Here is a tiny trained network, its code and every weight. The questions are about switching its units off for an input and a class, where a switched-off unit gives its printed mean instead of its output.

import numpy as np


def w(rows, s, z=0):
    codes = np.array(rows[::2]) - 128.0
    scale = np.full(codes.shape[1], s)
    scale[-1] = z or s
    return codes * scale


def norm(h):
    return h / np.sqrt((h * h).mean(-1, keepdims=True) + 1e-5)


def f(y):
    return y / 2 * (1 + np.tanh(0.7978845608 * (y + 0.044715 * y**3)))


def log_softmax(a):
    a = a - a.max(-1, keepdims=True)
    return a - np.log(np.exp(a).sum(-1, keepdims=True))


def net(x, mask):
    res = np.array(x, float).reshape(1, 4) / 4 @ E
    u = 0
    for l in range(4):
        y = f(norm(res) @ A[l][:, :-1].T + A[l][:, -1])
        res = res + np.where(mask[u : u + 5], y, B[l][:, -1]) @ B[l][:, :-1]
        u += 5
    return log_softmax(norm(res)[-1] @ U[:, :-1].T + U[:, -1])


A, B = {}, {}
E = w([
[178,27,69,120,96,215],'x0',
[125,45,75,150,107,66],'x1',
[156,62,168,1,172,110],'x2',
[130,125,152,139,244,130],'x3',
],0.0071)
A[0] = w([
[126,32,174,178,173,195,11],'L0N0',
[200,186,125,82,91,143,110],'L0N1',
[73,185,187,62,1,42,148],'L0N2',
[148,147,63,56,41,181,192],'L0N3',
[180,160,204,93,111,195,225],'L0N4',
],0.0062,0.0013)
B[0] = w([
[59,183,180,181,146,183,169],'L0N0',
[132,201,32,69,150,173,150],'L0N1',
[59,83,116,197,166,219,255],'L0N2',
[254,36,109,205,165,91,233],'L0N3',
[207,203,118,29,146,202,201],'L0N4',
],0.007,0.0032)
A[1] = w([
[137,171,159,130,171,186,4],'L1N0',
[193,132,80,115,124,72,164],'L1N1',
[135,171,150,92,150,203,245],'L1N2',
[132,22,221,190,126,133,248],'L1N3',
[162,150,140,180,237,3,225],'L1N4',
],0.0079,0.0018)
B[1] = w([
[82,123,152,162,118,110,171],'L1N0',
[205,80,167,117,125,165,154],'L1N1',
[1,118,166,187,143,171,236],'L1N2',
[142,167,57,96,117,8,254],'L1N3',
[144,130,223,57,30,161,235],'L1N4',
],0.0088,0.0039)
A[2] = w([
[159,122,206,124,93,143,5],'L2N0',
[56,81,90,72,183,55,220],'L2N1',
[59,167,71,191,186,105,129],'L2N2',
[124,100,185,146,77,90,149],'L2N3',
[64,103,173,192,2,218,166],'L2N4',
],0.0078,0.0014)
B[2] = w([
[68,94,138,89,88,167,142],'L2N0',
[31,161,72,157,202,123,197],'L2N1',
[72,101,126,128,221,158,201],'L2N2',
[115,44,2,68,119,137,168],'L2N3',
[187,152,106,70,161,172,254],'L2N4',
],0.0079,0.0046)
A[3] = w([
[71,97,53,113,182,101,192],'L3N0',
[146,155,100,151,102,168,62],'L3N1',
[175,49,220,104,110,80,100],'L3N2',
[174,125,135,108,100,152,178],'L3N3',
[187,105,121,254,156,189,255],'L3N4',
],0.0081,0.0019)
B[3] = w([
[94,182,23,140,118,121,250],'L3N0',
[93,52,121,63,144,143,140],'L3N1',
[159,65,187,145,1,119,168],'L3N2',
[118,50,178,120,91,183,162],'L3N3',
[153,132,127,54,118,142,254],'L3N4',
],0.0083,0.0044)
U = w([
[100,164,118,148,254,153,233],'0',
[168,66,143,62,44,126,248],'1',
[84,149,15,143,167,35,243],'2',
[208,20,77,250,84,25,19],'3',
[65,172,195,134,158,88,10],'4',
],0.0062,0.0016)

Each question gives the input, the list of numbers given to net, and the class t.
The units are the neurons (one row each of A and B). Each row of codes is followed by its name. A weight is (code - 128) times the scale printed after its matrix; where a second scale follows, it is the last column's (A, B and U).
mask holds one flag per neuron, layer by layer. A switched-off neuron (its flag False) gives its mean, the last column of its row in B, instead of its output. The means were averaged over made-up inputs and are rounded, as every weight is.
A unit's drop is (log p(t) with every unit on - log p(t) with that unit switched off) / (log p(t) with every unit on - log p(t) with every unit switched off).
The circuit of an input: a set's keep is (log p(t) with only the set's units on - log p(t) with every unit switched off) / (log p(t) with every unit on - log p(t) with every unit switched off). Starting from the 12 units with the biggest drops (on a tie, the unit counted first), units are removed one at a time, each time the one whose removal leaves the highest keep (on an exact tie, the one counted first), for as long as the keep stays at least 0.8.
circuit, biggest first: the units of the circuit, biggest drop first
top k neurons in layer l: the k neurons of layer l with the biggest drops, biggest first
drop of u: that unit's drop, to one decimal
input [8,7,3,3], class 2: circuit, biggest first => [L1N3, L2N1, L3N0]
input [-2,3,-6,3], class 1: top neuron in layer 0 => [L0N2]
input [0,-5,3,-6], class 0: circuit, biggest first => [L0N2, L1N2]
input [4,7,6,5], class 2: circuit, biggest first => [L2N1, L1N3, L3N0]
input [-1,2,8,-8], class 2: circuit, biggest first => [L1N4, L2N1]
input [1,3,6,-1], class 3: circuit, biggest first => [L3N2, L2N4, L3N4]
input [2,2,6,-1], class 3: top 3 neurons in layer 2 => [L2N2, L2N4, L2N3]
input [0,5,6,8], class 1: top 2 neurons in layer 1 => [L1N4, L1N2]
input [4,4,4,-4], class 3: top 3 neurons in layer 1 => [L1N4, L1N3, L1N1]
input [-4,3,-4,6], class 1: drop of L1N4 => 1.0
input [-4,5,-1,3], class 1: drop of L1N4 => 1.0
input [-5,7,5,8], class 1: drop of L1N4 => 1.6
